Each row is followed by its class.
[ 28   3   0  -3  -3  19 -12  13   1   2  -5   0 -32 -30  53   0 -38  -6
 -35 -26   5   2   7 -17   8  -4  10 -19  19  12  39  -2  26   5  10 -17
  29 -13  13]
rede
[  4  13 -11  -6  19 -13  36 -23 -18  -4 -20 -41 -13  58 -31  37  45   9
  40  35 -12  25  -8 -12 -28 -26  19   1   9  25 -17  41 -12 -49   7  25
   7  31 -16]
nomaf
[ 14   7   2  18 -25  20  13  -1   9  15 -30 -41  -4 -18  30  12  12 -11
 -42 -25   3 -22  -1 -31  13 -45   4   5   3   5  29   5   5   4   7  32
  29 -15   8]
maf
[ 34  15  13  16 -25  17 -29   0 -25 -19 -48 -17  13 -30  31  12  -1  12
 -25 -28  -9  48  14 -26  51 -23   9  -9  -3  32  35  -6   9 -11   7  36
 -14 -39   2]
Tup
[ 11  24  -4 -20  22 -17 -30  11  25  -6 -54  15 -51  28  14  46  -7 -14
  17  41 -16 -19   9  -6 -14 -21  10 -19   4  10 -21  11  -2 -53   7  19
  21  -2 -14]
rede
[-31 -51   1   2 -10 -72  99  56  21  60 -57  39   7  19  35 -34 -26  50
 -46  35  -6 -75  30  29  15  56  -3  11  -5  11  64  19  33  20  28   3
  17   0  33]
maf
[ -2  14  13 -18  14  -8 -10 -29  15   3 -19 -26 -51  30 -15  35  29 -16
  14  50 -18  10  -5 -32  -7 -11 -12   8 -30  18 -38  -9   8 -71  36 -19
  32   1  -3]
bevu
[  1  23  17  41   5 -12  26 -18  65  -1  15 -58  -9  11  20   0  17  20
  23   2 -10  -5 -17  -2  60 -59   3  -5  13  15 -20 -32  10  -7  57 -20
  -8  19  -8]
Zus
[ 12  16 -15   5  26 -22 -15 -64  34  -5  32   8 -40  23  17  59  -9 -13
 -15  -2  33 -23  -8  39  65 -15   7   7   1 -13 -11  12  -9  -7   1 -11
  46  15 -27]
gisaz
[ 68  22 -23 -19  25 -10   9  14  41  22  23 -89 -30  53  37  17   4   7
   8  35  36  -5   8  60  62 -38  32  -4   4   6  24  20  -6  19  27 -39
  13 -11  -1]
gisaz
[-20 -13 -35  14  -3  50 -37  -6  42  15  72  58  23 -26 -12  15 -51 -51
  -8 -65 -19 -31   3  13  57 -56 -10  28  25  38 -34 -37  42  51  21  45
   5 -12 -53]
Tup
[ 19  24  17  -2 -21  56 -30  10 -19   2  -9  -5 -12  -8   4 -12  -4 -10
  10 -12  -5   1  -9 -26  27 -36   8 -36  11  34  13  -1  22  26   6   7
 -23 -12   2]
gen
[-13  -9 -12   5   6 -26 -16  -3  32  16 -33 -15 -54  39  -4  26  26 -15
  -9  40 -21 -20  29 -39  12 -11 -19  13 -23   7 -25  25  -4 -37  15 -35
  23  -9 -15]
bevu
[-18 -13  13   5  25  28  -2  39  25   2 -39 -43   9 -36  47  14  14  -8
 -27 -32  17 -13  -7 -58   6 -27  13  13  28  22  14  -8  23 -38  14  72
  41  -9  27]
rede
[ -2  28   2   9   1  46  -5 -56 -15   7  19   5  -5 -25  31  41 -24 -10
 -41 -27  20  -8 -17  -6  39  -2  -1 -16   6  31  -8  -7  29  17   6  47
  -2 -18 -14]
gen
[ -1  19  19 -23  -5 -44   5  50  38   2  19  -9  60 -16 -11 -19 -31  59
  10  -9 -31  42 -14  50 -28  45   4   2  17  -3  33 -32 -10 -24  10  65
  33  52  20]
nomaf
[  0  14  -8   5  12  48  -9 -52 -24 -11 -17   1 -45  -6  -3 -37 -21 -24
 -71 -27   1  -2 -16 -21 -15  -4 -14  -8   7  -5  31   5  62  10 -29  10
   2 -22   5]
Zus
[ 40   6 -22  14 -13  -6   8  38  21  -4 -15   7  26 -32   9  29 -10  56
 -19  -1 -30   1   1  22 -20  15  20   9   9  12  20   0  23  26  10  47
  31  27 -17]
maf
[ 39  10   5   6 -14  30 -37  13  -5  -2 -45 -14 -31 -13  42   3 -14  14
 -41 -14 -18 -23   4 -38  14   0  16 -11   3  22   2  -1  -7  -8  -4  45
   6 -37  -6]
gen
[ 21  26 -11   0 -19  18 -18  20   5 -18 -29 -21  -6 -29  30  33  17  -3
 -10 -11  20  16 -16   9  12 -33  -5 -16 -37  23  35 -46  30 -32  22  10
  -1  -9   8]
rede
[-24 -19  24  -8  23  -8 -21 -24  16  -4 -56 -45 -37  34 -16   1  49 -14
   3  32 -13  17   1 -51  13   6 -28  18   9   8 -41  23  -3 -74 -21  28
   9   5   4]
bevu
[-20  33  -6  19 -14  32  13  34 -39 -15   2  -8   2 -22  28  53  -9   2
 -15 -35  13  56  -5 -29   6   0  14 -16 -15  49  51   9   7  13 -19  25
   6 -26   8]
nomaf
[ 10 -29   1  13  53  27 -72  22   7  34 -76 -23  47 -44  70  13  64  -6
 -29  66  26 -49  33   6  13 -15  -7  19  47  14  -5   5 -47  -9 -39  10
  24 -32 -25]
nomaf
[ 16   1 -20  10 -21 -28  -2  38  34  35  17  11  49 -38   1   8 -24  79
   2   6 -10   4  15  -1 -19  44  27  11   3  17   1 -11  -2  15  29  62
  50  12   7]
gen
[ -5  -9  13 -13 -15  -2   7  22  38  29 -49 -66  27 -27  20  24  -4   4
  -3   9   6 -22 -17 -25 -28 -31 -11   5  18  -3  13 -23  21 -65  56  68
  13  28  18]
rede
[-21   7  10  -8  22 -31  -8 -14  20  11 -45  -9 -20  49 -18  42  38  27
  15  47 -11 -27  -5 -40 -13  19  -8  19  -7  26 -19   2 -38 -40 -15 -32
  31  32   2]
nomaf
[-28  -6  -3  25 -28  29  11  18 -10  20 -20  19 -44  -9  33 -26 -27 -14
 -21 -20  -1   2   7 -42  34  -9   8 -35  -4   9  35  -2   9   2   9  43
   7 -40  27]
Zus
[ 56  25 -51  26   0 -18 -38  25  62 -21  13 -55  -8   5  28  73 -57  28
 -24 -34  34 -32 -17 -16  65  29  49  23   6  -4  19  11 -37  30 -22 -18
   6  -7   2]
Zus
[-44  -1  33  -2 -29   9   1 -24  23   8 -36 -33 -24  -2   1  28 -17  12
 -30 -20  19  -5 -30 -24 -12  -9  -7  12   2  29  21 -26  31  -6  29  73
  51  13  -5]
gisaz
[ 44 -24 -34  -5   8  23  -4  20  -7   5 -20 -45  -8 -11  30   2 -20  -6
  -2 -26   1  10   6 -37  65 -25  28 -27  -2  32  36   5  37 -15  34  22
   5 -20   3]
rede
[  7   9 -34  -2  10 -37 -42  61 -22 -38 -14  54  45 -32   2  46  37   1
 -10 -36  21  14   2  65  74  27  13  -3 -60 -60  41   8 -53 -65 -17  30
 -43  24  27]
nomaf
[ 15  11  18  -9  20 -48  17  14   6 -15  17 -31   9  -9   5 -12 -43  69
  35 -19  -6  24 -33  52 -35  37  41   0  11 -14  17 -19 -11  -7  18  53
  39  23  -4]
nomaf
[  8  20  -3 -10   6 -36   4  43  25   4  -7   5   9 -20  19  36   5  37
  14  33   4  15  14  41 -51   3  34  -9  -6  16   8  -5   1  -1  36  50
  51  17   1]
rede
[ 30  -9  21  -1 -20 -50 -39  66  53  15  21   0  14 -51  18   4 -91  62
 -14 -14 -25   7  17  30   2  30  32  13  11   7  49 -10  20  42  42  13
  68  20  -8]
gisaz
[  2  33  -5  -2  25   5  -1 -26  25  22 -18   7 -58  26  -7  68  46  21
 -14  23  -2 -33  -9  28  24 -28  -5  15 -39  13 -19   3  45   9  28 -12
  25  31  -4]
maf
[ 37  -7  -7  30 -13  31 -24 -35 -31  -7 -59  14 -15 -33  38  13  -7 -13
 -21   7  -9  -8  10 -38  19 -32 -14 -29  13  36  40  14  54  -9 -19  -7
  -9 -17 -13]
rede
[ 25  -4  23   8 -21 -38  -5  44  -8 -14  13   5  35 -69 -11   9 -19  28
  15 -24 -26  14  -6  32 -20  -9  27   2 -21 -21  20 -11  -4   9  27  43
  34  30  -6]
maf
[ -28    7   16   -5   20  -23   73    7   49   19   55 -114   38   35
   22   12   24    0   41    1   54   32  -28    9   19  -21    5   27
   59   32   -5   -9  -42  -28   -7    0   42   21   13]
nomaf
[ -1  37   4  19  16 -35  76 -15  53 -37  60 -51 -32  50  54  58  39  -4
 -16 -31  54  32 -19  63  76 -25  10  20  19 -10  -6  17 -34 -40  -4   5
  14  25   9]
gisaz
[-25  -4  32   7 -64 -13 -12  27  18  10 -77   1  25 -33  10  17   9  19
 -31  22  13 -14  -3  14 -49 -16   3  21 -23  26  44 -32  14 -19  43  88
  27  -7   6]
gisaz
[ 22  19  12   9  14 -50  22 -15  11 -30  15   1  14   0  -6  25  -3  43
  12  -4 -18  19  -3  34 -20  -7  16   4  22   8   1  -3  -1  10  15   5
  45  40 -33]
Tup
[ 20  -6  -5   2 -10  27  22 -20 -32 -17   9 -23  -1  11  17 -10  -6 -10
   3   0   3  52   0 -20  40  27  25 -26  12  34  12  26   4  13   2  33
 -20 -27  11]
bevu
[ 13 -52  -8 -18  -3  -8 -69  59  15  64 -82  20  11 -52  30 -17  21  64
  26  63  10 -33  24  56  20  27  -5 -20 -25  -7  12 -39  18   0  51  39
 -10   8  14]
rede
[ 13  16  -9  37  41 -30 -20  -4  52  -6  -5   8   2 -16  29   7  27  26
 -15 -23  -3   2  26  41  73 -41  -2   5   0   7  18  21  59   3  -7  29
  11   9   1]
rede
[ 53  20  -4  21  24  37  23 -28 -16  -9 -14 -53 -19  14  41   4  19  20
 -23   0   8 -15  -9 -40  14 -15  18  -7  30  35   5  25  16   9 -25  -5
   4 -20   0]
gen
[ -5   4   3  19  -3  31 -12   4 -18   8 -45  23 -35 -20  18  -7 -18 -30
 -40  12 -24  -5  18 -37   4 -29  -4 -20   5  11  23  18  41 -17  10  13
  -7 -30   0]
Zus
[  6  -3  15 -26 -17   3   7   5  -3   5 -56 -65  35 -30   1  42  -2   0
 -32  21  15  -5 -22 -21 -23  -1  -5  11   1  36  26 -30  19  -9  30  -7
  28  10 -20]
maf
[  9  21 -10  -3 -26  21  -2  10 -12  23 -36 -17 -19 -12  17   8 -30   7
 -52 -29  25 -51  -9 -10 -13 -11  16   5 -36  -3  45   5  43  11  35  29
 -16 -40  21]
gen
[   7   18   34    0   29    5  -13  -24    5    9  -24  -44 -106   32
   -5  -16   31   15  -20   10  -15    3  -16   12    0  -28  -12   -1
  -16  -11   -3   12   40  -23  -12   19   24   20   24]
Zus
[-48   5  40  32 -25   7  34  25 -15  -9 -58 -31 -14  -5  32  43 -15 -13
 -24  17  -1 -11   0 -52 -33 -32 -22  -9  -1  49  36  10  15   7 -17  29
  -7 -26 -18]
gisaz
[  8  12 -64  -6  55 -18  32 -11  -6   7  19 -51  22  29  17 -10  29  -1
 -50 -21  23  21  34   8  40   3   5  -5  -7 -33  30  46 -25  -4 -14 -35
  -2 -24  -3]
nomaf
[  1   8  38 -11 -13  25 -21 -25   3   5 -25 -22  17 -11   5  16  -3  -6
  -1 -11  -8   4 -28  -4  -8 -22  26   8  42  26   2  -6   2 -33  42  84
  20  27  -1]
nomaf
[ 14   4  16  -8 -10   9 -31 -51  -6   6 -18 -55   6 -21   1  32 -22   5
 -27   7  19   3 -10 -21 -21  -7  16   8  -2  18  10  -4   0  14  14  50
  42 -11 -19]
gisaz
[-17 -11  12  -4  12  19   9 -11  16  -9 -29 -32  38 -18  11  -3   3 -11
  -7   7  20 -15 -16 -14 -24 -32  23   4  39  15   0 -21   5  -2  47  56
  34  -6 -31]
gisaz
[-34 -32 -20  35  -6 -13  42  47  36  16  -4 -50 -27  12  43  21  20 -13
   7 -11  99 -34 -15   3  64 -16  -7  31  17  24  69  22  39  29 -12 -94
  30 -10  22]
bevu
[ 13  40   5  -6  -1  30 -17  -1 -35 -45 -29 -37 -15   7  26  26  15 -17
  -6 -48  42  32 -34  -5  43 -18  40 -20 -13  15  51  -3 -18 -17  -4  10
  -6 -26  16]
nomaf
[ 17  20  37   2  21  16 -38 -24  11  -6 -26 -40 -27 -52  47  49  -4  11
  -9  -8   1   4 -26 -18   1 -29  -2 -15   7  12   1 -33  28 -38  24  44
  56  17  -3]
rede
[ -3  33  15  23 -25  18 -29  -2 -11 -18 -45  17 -32  -9   3 -16 -24 -60
  -5  -2  -3  -1  -4   7  27 -70 -19 -38   7  -9  48  16  40 -18 -19   1
 -44 -24  -2]
Zus
[ 20  45  -5 -19  56 -13 -41 -13  62  -4   7 -46   8  23  29  51   2  18
  15  29  40 -19  -2 -51  30  35   9   7  22   0 -30  -2 -64   6 -46 -84
  11  -4  34]
rede
[  6   2  14  19 -24 -43  11  45  16 -19 -20 -15 -14 -19  10 -18 -27  32
 -20   3 -14  23   9  26 -26   2  29  -6  -1  30  39 -13  20  25  29   5
  37  -5 -22]
Zus
[ -9  27  16  23  -5  21 -80  -6   9 -26 -52  28   6 -62  23  20 -32 -27
   3 -32  19  -8 -11 -32  24 -38 -16  -8   4   0  27 -14  40 -17 -32   3
 -25 -34   5]
rede
[-32  21  37   5  16   0 -49 -41   0   6 -74  23 -33   6 -31  53  30   2
  -2  24 -34 -37   1 -56 -23 -43 -36   9  -5   1 -23  10  19 -25   8  -4
  10  29 -15]
Tup
[  1 -18   0   5 -22   3 -32 -28  -1  66 -17   3  -8 -22   6  55 -16  -2
   6  12  56 -54 -11 -19  -4  -8  15  42  28 -18  32  42   5 -16  27 -45
  29  29  33]
nomaf
[ -7   7 -13 -17 -21  23  28  50 -12   6 -25 -34   8  -4  14  -3  -4 -17
 -45 -21   7   9   7 -23  22  -3  -8  -9 -26  13  41  -7  10  20   6 -23
 -31 -34  17]
maf
[-57 -43 -24  -2 -31 -22  45 -11 -32  45  -7  59 -26  17   2  30   0  26
 -21  35  67 -29   0  12  26 103  -7   2 -55  43  55   5  29  57   3 -41
  24  -2  41]
bevu
[ 17   7   0  -9   0  16 -12   4 -33 -35 -35 -25 -26   4  36  45 -31 -34
 -42 -11   9  -2 -10 -38  41  33  23 -15 -23  20  29  19  -7 -13  -1  12
 -20 -43   8]
bevu
[-10  10  33 -13  12  35 -19 -21  35  30 -46 -61  19 -31  15  44  -7   4
 -19   2  36 -35 -40 -20 -16 -11  12  56  29  10 -28 -16  24 -23  10  98
  20 -13  21]
maf
[ 24  26   4  20  34 -28   2 -21  30   4  10   5  27 -48   3  37 -16  37
  14   3  -6 -28 -19  56  13 -36  20  11  -6   0  10 -15  65  27  46  13
  48  26 -29]
maf
[ 17 -32  -9   1  -8  -8 -16  74   4 -12  16  19  33 -21 -10 -23   4  21
  22 -30 -25   4  -2  12  12   3  45  21 -10  35  17 -28 -16  -1  26  27
  28  13  -2]
nomaf
